(in the rows, 128 means zero)
Each row is followed by its class; each block has classes of its own.
[158 164 129 132 116 149 121 182 111 178 118 126 153  92  43 171 135 138
 121  61 122 117  67 137 114 144 110 128 164 139 117 166 190 138] => K_267
[161 107 109 141  93  91 147 136 156 155 147 112 166 131 171  76 129 114
 146 139 143  82 145 169  92  92 122  32  94 138  66 132 157 111] => K_480
[160 148 115 110 123 136 133 155 131 172 116 123 175 113 104 140 126 137
 120  84 144 119  97 136 107 127 105  60 132 136 123 135 209 117] => K_106
[162 134 112 144 122 140 174 143 110 166 125 137 150 102  78 138 133 125
 105 114 149 145  93 141  61 106 109  58 149 138 135 165 168 132] => K_106
[162 122 124 116  91  89 129 144 146 147 135 101 168 131 162  79 139 109
 175 131 137  74 129 178 132 119 123  70  92 137  53 125 140 120] => K_504
[160 136 121 147 101  98 130 154 143 166 135 100 119 109 103 107 145 111
 171 114 105  87 120 171 145 123 130 101 134 145  64 153 136 128] => K_480
[128 131 118 135  90 130 141 173 135 185 137 137 168 122 101 148 137 154
  90  86 141 128 108 123  71 122 119  81 162 136 121 151 208 121] => K_69
[140 158 118 130 117 159 144 161 133 182 112 129 167  91  82 149 132 138
 112  83 138 135 103 134  79 121 104  76 158 133 126 131 201 107] => K_327
[162 126 117 131 112 140 148 140 119 149 121 137 180 125  96 142 143 140
 108  96 155 123  96 133  70 112 100  55 117 133 123 150 197 128] => K_865
[188  92 139 155  54  71 121 151 128 138 159 100 144 149 140  75 142 111
 172 131 147  59 122 166 141  93 138 104  97 126  39 177 143 137] => K_961
[160 134 111 100 113 150 165 134 135 149 108 136 193 123 136 134 122 124
 118 108 171 132 103 147  72 120  94  17 100 141 131 115 194 113] => K_504
[161 122 115 146  91  89 132 152 161 166 151 101 154 142 149  85 146 118
 153 120 130  71 137 164 109  97 133  60 113 140  60 146 157 119] => K_480
[180  95 120 164  76  70 143 164 126 161 167 116 153 134 139  85 150 122
 141 134 127  69 140 155  92  95 131  84 122 140  62 171 137 127] => K_310
[133 150 120 138 117 145 139 167 121 185 121 128 160  94  64 155 135 137
 105  74 128 133  86 143  86 125 117  98 177 130 113 164 188 129] => K_593
[143 148 106 104 116 144 136 159 130 163 101 125 174 126 104 145 127 131
 115  81 152 125  91 149 102 133 101  50 124 129 122 132 213 112] => K_593
[159  96 104 168  89 101 167 150 150 188 165 113 153 121 131  86 147 117
 121 135 121  99 147 169  53  89 137  52 144 148  79 157 132 122] => K_504
[158 136 105 160 136 194 222 128 125 172 133 148 124 127  73 164 124 114
  94 133 138 182  97 154  24 115 112  33 176 139 172 152 144 148] => K_267
[154 134  98 125 120 141 167 155 148 170 119 128 176 103 139 136 111 141
  97 110 164 135 118 131  42 112 101  21 139 137 146 141 208 105] => K_961
[171 112 111 140 104  98 161 139 150 158 146 106 141 121 144  96 143 108
 159 139 113  97 130 178  81 104 131  57 119 143  79 145 129 120] => K_504
[160 128 105 135 115 143 169 148 126 149 121 140 176 114 112 142 120 131
  92 103 164 130  96 140  29 105 101  30 123 134 143 153 191 123] => K_267
[168 145 122  93 126 162 146 132 118 129 101 128 173 114 105 148 137 114
 131  98 152 125  90 157 110 124  98  65 102 132 127 120 177 124] => K_504
[137 149 112 110 124 156 136 151 140 173 122 118 178 128 101 145 138 143
 105  84 149 129 101 140  97 130 107  52 137 133 117 138 204 122] => K_379
[133 140  89 126 132 158 173 146 142 174 126 139 164 115 108 141 135 131
  85 112 144 150 116 143  26 117 113  18 156 139 153 135 189 116] => K_69
[153 152 124 119 112 136 123 168 123 171 126 115 180 117  79 146 147 142
 117  66 138 114  91 132 103 125 109  95 146 132 110 154 204 122] => K_379
[184  93 116 144  87  88 153 124 135 123 163 122 148 143 163  77 126  94
 151 159 142  85 142 175  84  90 131  45  90 129  70 141 133 122] => K_69
[144 135 113 126 111 132 134 161 133 170 128 128 174 119 100 141 134 153
  97  87 148 126 104 128  70 118 106  62 141 133 126 148 203 120] => K_865
[185 121 141 133 102 133 149 140  95 123 138 128 164 128  64 146 144 118
 120 103 148 122  91 140  84 102 103 110 135 122 119 168 162 142] => K_379
[145 110 126 152  66  65 112 167 140 172 163 104 157 135 152  80 146 136
 145 122 123  66 153 153 126 104 138  94 116 140  36 151 162 121] => K_69
[165 146 121 122 131 166 162 139 115 157 107 142 171 102  84 156 144 130
 117  95 141 134  91 146  70 116 100  62 140 130 130 139 180 123] => K_310
[160 100 113 164  91 105 158 153 146 174 163 121 160 125 156  83 143 119
 135 142 134  84 145 160  80  91 134  48 129 136  69 146 138 117] => K_310
[155 123 106 148  99 104 138 164 156 168 136 105 147 111 141  98 136 119
 147 117 125  81 119 168  95 109 131  58 116 140  78 145 156 112] => K_267
[204  76 138 166  74  73 154 121 130 126 168 113 134 147 134  86 134  99
 164 163 145  91 126 170  91  77 130  81 105 130  67 172 113 139] => K_961
[158 121 118 154  91  79 111 167 154 169 158 100 146 120 140  83 152 127
 157 111 113  68 132 159 109 110 139  85 124 137  59 164 152 119] => K_865
[173 136 126 114 114 143 139 137 110 136 106 131 167 124  94 136 139 119
 132 101 156 116  91 146 111 119 101  67 108 127 117 143 191 126] => K_106
[137 137  99 137 111 115 155 162 166 187 133 112 140 106 146 102 152 127
 145 131 111  97 133 168  81 108 133  53 141 143  86 133 140 109] => K_310
[177 108 121 150 100  96 155 126 137 147 135 114 124 134 131  98 145  96
 174 151 121 104 123 176 117 107 127  57 104 138  86 147 118 128] => K_106
[157 125 113 137 123 149 160 140 119 164 128 133 163 110  80 140 135 130
 103 104 147 135  90 138  59 102 116  52 148 130 135 163 182 134] => K_106
[136 132 100 145 106 102 133 172 167 190 141 103 163 119 171  91 124 133
 139 127 130  86 142 158  90 121 127  35 121 143  76 132 163 108] => K_267
[169 138 119 118 118 151 155 135 125 138 106 129 165 124  77 147 144 119
 127  90 157 124  78 148  82 106 104  58 120 128 130 145 187 131] => K_480
[167 118 125 143  95  96 129 137 143 149 142 103 139 146 108  94 157 105
 165 122 125  82 121 178 125 103 131  86 119 132  59 149 133 129] => K_480
[152 153 115 125 118 160 160 147 132 158 103 132 155 101  85 148 139 128
 110  92 152 134  96 148  80 119  99  65 134 134 133 134 195 117] => K_327
[154 155 121 123 124 155 144 154 129 181 106 123 165  96  85 153 130 141
 124  86 144 135  91 140 102 134 103  80 152 135 120 147 198 124] => K_961
[154 121 131 148  93 104 114 156 140 160 134 100 125 123 116 108 173 116
 164 119 112  87 113 178 131 119 139 103 121 129  63 153 143 129] => K_552
[171 138 131 142 118 146 153 153  97 142 117 128 121 109  53 165 159 117
 120 104 131 145  85 151 100 131 107 111 155 131 136 160 164 137] => K_552
[150 101 107 169  93  78 146 161 158 183 166 101 143 133 144  85 141 117
 133 128 118  94 141 171  85  95 140  59 144 135  73 156 141 117] => K_593
[175 135 113 127 132 160 178 137 118 154 133 137 155 112  79 153 129 113
 108 115 145 150  93 150  52 112 107  52 150 142 140 149 161 130] => K_504
[167  92 123 166  70  64 134 155 141 152 168 108 146 147 144  78 147 106
 150 136 125  71 136 169  89  87 141  78 114 134  55 172 135 129] => K_593
[192 115 121 118 115 144 187 110 115 107 116 140 174 145 127 134 124 107
 128 139 192 140  88 151  61  95  93  24  95 123 138 138 174 128] => K_961
[138 142 101  89 135 155 149 134 147 156 104 129 198 128 145 139 123 135
 110 107 161 139 121 141  90 134  88   4 110 135 144  79 218  99] => K_69
[156 148 115 112 135 169 166 134 122 154 106 140 159 113  95 155 141 128
 113 104 146 145  97 151  89 127  96  44 134 138 138 127 183 123] => K_310
[150 165 105 110 147 187 160 140 139 167 110 123 169 100  84 151 141 120
 118  91 138 137  89 153  83 125 107  52 143 131 138 128 180 124] => K_379
[146 156 125 115 105 150 122 165 120 166 105 120 169 103  89 149 134 142
 131  81 146 116  92 131 115 130 109  88 140 132 108 155 209 125] => K_961
[161  98 122 196  83  95 162 147 148 180 171 114 126 129 110  88 155 112
 132 134 123 103 142 164  71  92 140  76 155 140  75 173 127 127] => K_327
[182  92 108 170  91  89 162 149 139 165 164 123 151 124 147  88 153 113
 131 141 125  82 141 169  61  81 132  51 119 138  75 162 129 119] => K_310
[178 129 121 135 135 161 196 117 100 134 122 154 122 131  64 173 140 108
 114 134 139 173  91 156  68 126  96  57 154 140 156 153 133 141] => K_310
[186 112 136 141  86 114 132 161  85 138 137 130 164 135  73 141 144 131
 123  99 156 113  80 127  74 104 113 104 126 120 109 177 191 135] => K_552
[173 106 111 167 106  95 157 142 136 156 150 113 117 143 124 101 164 100
 153 159 125 115 126 173  68 107 133  50 123 139  94 161 115 129] => K_552
[189 105 140 141  91 109 152 135  99 115 137 138 152 143  81 135 139 126
 132 114 163 122  76 135  79 100 106  92 110 125 114 176 165 143] => K_865
[178  78 132 158  60  59 134 149 124 130 162 108 142 168 149  76 135 101
 165 146 137  76 133 169 118  96 131  84 100 122  54 162 136 124] => K_593
[141 157 120 128 117 162 146 157 133 178 112 130 168 103  86 147 134 140
 112  91 150 132  97 133  81 124 104  67 143 133 123 137 200 122] => K_327
[172 143 134 125 124 162 151 142 109 138 107 132 147 112  75 160 155 119
 135 107 139 134  82 148  88 128 105  91 130 128 131 144 179 137] => K_552
[141 131 102 133 115  98 149 163 158 173 139 105 146 118 165  95 150 124
 157 140 116  93 136 164 102 117 127  43 127 145  86 128 143 110] => K_310
[152 115 106 173  98  92 145 175 161 190 166 110 153 108 152  90 132 129
 122 124 125  84 137 154  70 103 135  53 136 152  73 159 164 111] => K_267
[165 116 127 136  97 118 150 144 105 143 133 136 166 147  82 137 137 128
 108 107 158 129  89 144  52 100 110  76 130 122 113 176 179 140] => K_593
[134 147 104  94 156 166 146 133 147 168  97 116 186 121 128 148 137 143
 118 102 148 153 105 147  76 144  93  10 129 127 153  91 219 107] => K_552
[169 126 124 134  96 113 132 159 106 140 126 130 178 118  93 140 136 144
 116  83 155 103  89 123  77 105 106  83 118 127 109 172 197 128] => K_865
[133 140 110 117  93  94 108 157 164 174 125  95 166 146 165  85 143 130
 164 116 130  79 147 163 131 119 123  43  98 139  61 118 172 106] => K_480
[146 137 107 130 111 140 161 154 135 164 127 131 172 108 125 132 120 139
  96 105 155 131 118 135  50 108 102  39 133 132 133 139 205 109] => K_327
[140 135 102 121 122 113 147 137 173 166 134  94 156 126 156  88 147 118
 158 139 126  98 130 176  89 108 128  37 112 134  82 125 139 118] => K_379
[121 190 105  97 159 194 158 135 146 172  74 131 155  82  72 170 146 122
 123  88 134 158  85 163 109 146  93  54 153 143 145 102 179 118] => K_480
[162 136 112 115 123 140 154 136 130 140 122 134 181 120 128 130 126 136
 109 106 161 127 108 138  59 111  95  31 108 134 136 136 198 121] => K_865
[135 134 114 140 101  99 103 165 156 181 135 101 147 108 120  97 162 132
 154 111 106  78 130 165 128 126 131  93 129 141  57 143 152 115] => K_865
[187  90 130 158  73  79 138 133 133 136 167 105 146 151 144  74 139 102
 157 145 146  82 138 170 102  85 133  72 113 129  62 165 134 127] => K_961
[132 160 100 108 142 167 154 152 145 192 114 124 171  91 101 155 124 138
 102  88 135 152 104 147  73 134 107  30 156 148 137 124 190 113] => K_504
[156 143 105 121 129 149 147 156 124 171 119 126 171 114 117 144 134 139
 107  99 145 136 102 138  57 125 106  34 129 132 137 141 211 118] => K_552
[177 103 132 152  67  64 128 151 119 138 145 105 111 148 102 101 144  96
 176 130 113  81 116 180 148 118 131 123 116 136  57 172 115 140] => K_593

A new block, with new classes.
[111 125 139 125  75 151 180 103 117 164  97  85 170  88 150  80 189 202
 150 206 176 126 133 108 146 174 114  99  69 134 142 180 111 114] => K_374
[ 59 100 144 154 167 124 135  61  87 175 161  88 127  94 147 164 161 131
 217 175 157 109 146 106 137  96  87 147 115  99 162 175 116 168] => K_374
[105 121 152 112  85 145 182  90 123 163 103  67 158  93 161  84 185 196
 147 205 159 132 138 117 150 169 114  90  56 129 149 183 126 111] => K_336
[ 70  92 101 170 168 148 140  66 168 192 150  86 101  74 127 110 173 201
 128 157 122 110 130  55 117 169 119  92  93 149 177 155 100  50] => K_255
[ 79 151 188 118 122 147 207 113  85 133 135  36 106  86 161  72 146 219
 198 235 138  96 148 104 137 159 111  87  87 172 137 215 115 145] => K_216
[ 61  99 112 151 176 150 134  65 167 195 154  76 109  82 139 123 183 189
 128 174 102 108 130  56 113 170 119  62  92 139 175 162 117  45] => K_255
[ 54 108 167 192 183 118 138  36 102 161 155  28  87  64  99 166 129  91
 236 130 168  78 174 124 144 109 129 148 113 122 188 138  94 127] => K_255
[106 125 155 104  77 142 192  82 129 175  92  73 161  83 148  68 185 202
 152 228 170 133 127 116 146 174 113  76  66 150 148 162 130 101] => K_255
[ 66  86 150 159 163 127 132  43  82 163 162  90  97  97 130 178 146 152
 227 146 158 127 143 111 140  96  96 154 118 108 170 164 122 186] => K_690
[ 46 101 178 199 175 132 136  28  83 151 164  33  91  57 113 167 130  83
 250 134 158  62 185 120 132 125 127 158  85 114 187 167  92 133] => K_785
[ 49  67 199 166 167  96 173  71 117 214 140  32 150  68 173 167  81 117
 204 169 158 108 102 122 119  94  80 117 176 118 200 127 116  81] => K_829
[ 70  87 135 152 177 130 141  40  94 158 154  78 101  91 122 158 150 137
 217 166 158 112 146 122 145 108  84 136 111 105 176 157 112 160] => K_255
[ 34 107 169 203 182 120 129  43  91 168 162  31  87  61 102 172 121  94
 238 134 163  72 182 132 138 112 123 152  98 105 183 143  87 138] => K_217
[ 59  94 147 155 171 117 160  49  71 159 165  78  99  80 124 168 150 108
 219 172 158 125 146 114 144  97  92 142 109  88 183 164 106 172] => K_915
[ 42  72 188 159 179 100 182  51 116 217 136  36 133  55 164 155  93 136
 206 168 150 100 119  98 112 100  77 103 170 123 201 122 119  86] => K_255
[ 77  78  92 130 120 141 133 107 128 221 151 104 148  88 193 116 209 220
 117 191 110 142 113  68  94 192 126 113  95  92 161 175 124  67] => K_829
[ 78  93 109 122 131 146 143 101 134 220 142  94 153  80 178 112 204 206
 126 201 105 137 131  52  92 193 132  99 103 102 150 180 125  61] => K_255
[123 116 183 165  61 205 180 112  33 151 120 110 152  76 167  98 147 192
 193 206 190 104 146 115 155 171 110 164  56 134 117 215  65 150] => K_915
[ 73 144 193 131 137 155 200 104  99 137 122  16  95  79 150  93 135 214
 209 227 137  89 164 109 148 153 114  70  79 169 143 213 128 138] => K_255
[ 45  74 209 146 189  99 163  77 118 210 143  44 131  72 167 173  93 131
 219 155 130 107 131 110 122  92  82 107 171 107 196 147 132 104] => K_336
[ 49  63 199 176 176 102 171  69 122 209 150  39 124  69 157 186  81 129
 203 147 139 108 128 100 126  87  86 114 158 100 192 138 111  93] => K_336
[104 128 155 106  63 130 188  89 131 164  98  79 154  95 153  63 179 208
 156 220 162 120 127 125 143 187 115  85  68 137 157 187 147 122] => K_216
[100 113 139 120  77 143 183  79 122 171  97  61 165  83 156  76 173 191
 146 216 176 128 124 134 147 188 113  84  62 135 155 171 120 101] => K_829
[ 99 127 164 112  71 143 186  86 126 173 100  68 169  89 157  84 178 203
 152 217 156 134 128 112 146 183 104  80  62 142 149 188 133 104] => K_162
[111 115 159 122  87 155 190 100 105 169 101  90 165  90 164  71 175 212
 153 200 176 127 144 118 146 174 111 112  60 135 137 176 123 118] => K_336
[ 81  82  90 115 144 139 131  98 142 228 154 112 152  92 186 107 215 219
 100 179  99 145 133  54  97 187 141 104  95  93 143 172 111  61] => K_336
[ 67 150 200 127 136 149 205 116 100 142 133  20  92  78 145 100 137 221
 216 229 134  94 165 109 143 160 114  73  83 168 146 224 131 146] => K_216
[ 75  93  97 130 139 146 134  94 145 219 141  90 141  88 171 124 201 201
 112 190 104 138 126  54  99 188 141  86  99 103 150 175 118  61] => K_255
[ 87 139 185 138 111 161 190 103  90 134 130  24 118  85 154 103 155 184
 194 224 136  97 161 116 153 165 120  69  75 146 127 226 118 140] => K_15
[ 71 151 195 122 134 158 193  98  89 130 135  23  99  91 151  90 146 181
 199 226 116  80 164 113 154 167 111  63  66 152 130 234 126 135] => K_785
[ 41  68 200 153 174  91 168  65 114 206 148  25 138  65 162 175  84 114
 214 169 134 109 106 117 118  94  75 105 180 110 212 133 123  79] => K_829
[ 56  76 194 153 176 103 175  57 119 209 146  45 140  73 164 167  96 100
 221 164 161  97 118 116 118 101  93 120 157 123 192 140 106  98] => K_216
[ 83  99  78 119 122 137 139  20 152 237 139 132 157  82 170  70 229 195
 151 160 143 113 109  92 105 196 120 125  77 171 177 132 129  51] => K_216
[120 126 193 158  46 196 172 116  59 162 110 109 155  80 173  96 134 220
 186 197 174 106 143 115 152 179  98 149  59 153 114 221  86 147] => K_162
[ 60  83 142 170 167 125 134  44  91 167 168  61  87 101 135 172 144 148
 215 153 156 112 133 141 152 107  80 135 122 105 178 163 112 169] => K_829
[ 71  89  88 131 130 141 142 102 137 229 141 103 149  77 184 113 185 209
 103 189 102 141 118  66  84 184 131  96 100 109 150 153  99  55] => K_217
[ 63  84 142 166 165 122 121  52  98 164 161  81 105  96 136 170 145 141
 210 157 159 116 142 117 139 101  85 148 125 109 162 165 118 181] => K_15
[ 68 138 184 141 123 153 190 119  91 140 138  13 101  76 162  98 137 216
 209 220 142  89 152 117 149 154 107  89  69 160 142 214 121 138] => K_829
[ 76  86  95 143 136 149 130  90 146 228 150 103 150  81 181 108 213 199
 115 173 109 133 125  62  91 195 142 109  95 111 142 183 106  62] => K_785
[ 38  69 207 166 169  93 171  74 108 211 147  34 138  69 168 172  79 122
 204 173 139 110 106 105 117  97  79 111 179 108 203 146 126  88] => K_829
[ 65  80 164 159 164 128 137  41  85 172 161  90 125  93 140 156 149 128
 229 142 163 112 133 115 139 104  92 142 119  99 166 170 124 169] => K_690
[ 49  88 200 163 172  98 171  93 127 210 135  44 144  61 156 181  90 101
 221 163 132 101 125  95 112  96  90 101 177 109 193 146 125  84] => K_374
[107 121 147  98  71 135 201  92 112 170 105  89 173  78 153  52 207 179
 155 233 172 133 118 112 146 178 104  93  55 123 159 168 127 101] => K_915
[ 48 102 177 202 164 118 124  47  94 139 165  22  98  59  97 167 133  95
 245 147 160  75 182 122 138 116 129 147 106 100 180 158 102 143] => K_15
[118 121 211 165  58 210 170 114  51 161 115 105 144  79 169 105 147 218
 210 203 178 106 142 115 154 171 110 142  69 153 116 224  85 154] => K_690
[ 46 103 174 202 171 124 132  33  92 150 165  32  83  54 105 161 128  98
 252 130 160  67 187 127 127 121 130 156  94 115 178 154  93 147] => K_785
[ 85  90  92 126 113 138 144  26 134 234 133 132 167  74 171  76 227 175
 153 159 143 120 113  87 106 196 119 124  80 144 182 133 132  53] => K_915
[ 74 146 196 123 125 145 207 103  99 141 129  34 110  82 143  78 141 214
 214 234 145 100 148 106 145 160 107  83  80 177 139 217 127 144] => K_216
[ 81  86  76 117 120 126 137  15 152 238 134 140 168  82 174  69 226 202
 144 163 130 121 107  95 106 191 120 111  67 149 174 126 142  51] => K_162
[107 122 151 100  89 147 182 104 103 160 102  80 166  93 176  74 185 203
 146 212 166 127 147 114 142 170 114 110  53 125 143 183 125 123] => K_336
[ 43  98 160 203 173 118 154  14  77 163 169  21  96  48 104 162 133  79
 247 150 179  69 181 118 141 122 121 159  93  97 190 140  75 129] => K_915
[ 47 114 159 214 164 122 135  40  99 162 165  31  93  59  96 184 139  92
 240 139 163  77 185 110 137 115 126 147 104 106 177 149  88 135] => K_374
[ 75  86  81 110 128 134 127  20 143 239 137 144 171  85 178  66 227 186
 135 180 127 118 113  99  98 187 126 109  70 145 175 129 126  51] => K_217
[ 86  84  62 129 121 134 133  25 153 235 130 135 164  75 177  70 223 190
 146 161 139 112 114 101 109 193 121 119  78 156 168 134 140  56] => K_15
[101 119 155 109  97 144 187  89 127 171 103  71 154  99 161  80 183 203
 138 211 160 131 136 111 152 170 117  82  56 136 147 180 127 106] => K_336
[ 74  84  86 138 128 146 140 104 109 217 147 103 156  77 186 110 189 222
 106 183 119 145 116  68  92 188 133 120 107 104 152 164 104  66] => K_829
[ 47 100 161 214 190 118 161  50  87 163 166  24  68  40  93 179 110  94
 251 121 169  81 182 122 141 107 130 162 119 114 200 137  73 126] => K_915
[102 123 156 112  83 145 191  95 120 168  92  73 166  87 153  61 181 205
 147 230 169 126 129 110 145 180 115  86  69 138 146 178 134 102] => K_255
[111 119 199 177  50 202 168 124  38 158 111 107 161  78 168  90 140 199
 185 199 183 105 132 120 146 167 118 153  54 138 112 212  64 146] => K_217
[ 83  92  86 121 123 134 138  18 158 245 135 145 162  86 185  70 227 206
 134 157 134 120 105  94 107 187 114 106  76 168 178 130 134  51] => K_162
[ 52  70 213 153 178  99 168  60 114 197 147  42 134  76 161 182  88 105
 214 159 133 107 128 100 121  88  89 112 153 107 200 140 122  89] => K_336
[109 125 196 156  55 191 166 112  40 149 123  88 157  89 183  93 145 202
 179 221 172  99 139 126 146 174 105 140  68 135 118 215  90 145] => K_829
[ 77  88  94 126 127 135 141  92 134 216 145 108 154  81 178 107 202 194
 100 203 102 138 125  54  95 192 133  93 106 101 151 176 117  59] => K_15
[ 79 149 197 142 121 163 199 117  84 130 135  33  98  78 148  97 141 216
 213 224 151  90 164 112 144 157 118  97  70 166 140 221 111 153] => K_216
[121 121 203 163  58 208 184 124  34 149 119 110 151  72 167 102 143 191
 191 205 182 105 138 104 152 169  98 149  61 137 124 216  70 144] => K_915
[115 122 213 160  59 202 168 110  53 164 113 109 160  82 169 103 137 194
 209 196 174 103 146 111 154 177 106 141  70 143 109 237 103 155] => K_690
[ 58  86  98 160 169 147 135  73 155 200 164  71 105  76 146 132 172 205
 124 164 108 117 129  68 109 175 113  84  99 132 182 156 103  47] => K_829
[ 69 148 204 138 143 164 200 128  92 135 124  20  87  77 148 102 130 227
 212 229 132  89 168  95 147 154 107  76  79 169 143 222 133 137] => K_255
[ 41  73 212 161 175 100 171  62 126 211 142  43 132  55 155 163  78  97
 215 162 129  91 126 102 111 111  84  93 160 109 187 152 118  91] => K_785
[ 85  77  73 142 133 153 131 104 136 219 149 106 143  77 175 119 214 220
 111 185 112 144 130  63 101 192 145 109  99 101 144 181  97  68] => K_15
[ 51  96 158 204 168 107 145  26  97 158 166  32  85  56 100 177 111  96
 238 117 169  77 176 124 143 107 126 153  89 106 186 138  78 141] => K_162
[ 76 148 186 137 123 158 194 122  93 140 130  32 108  81 146  99 149 225
 206 230 136  97 156  90 148 148 108  80  84 167 131 212 108 135] => K_374
[102 116 149 109  64 141 185  87 109 160 109  59 167  96 167  80 181 209
 138 235 165 130 129 124 145 180 113  92  61 128 155 177 128 102] => K_829
[ 63  80 157 170 170 132 141  53  84 176 159  85  97  85 141 170 133 160
 232 134 161 117 134 113 140  98  83 155 136 116 179 166 112 174] => K_690
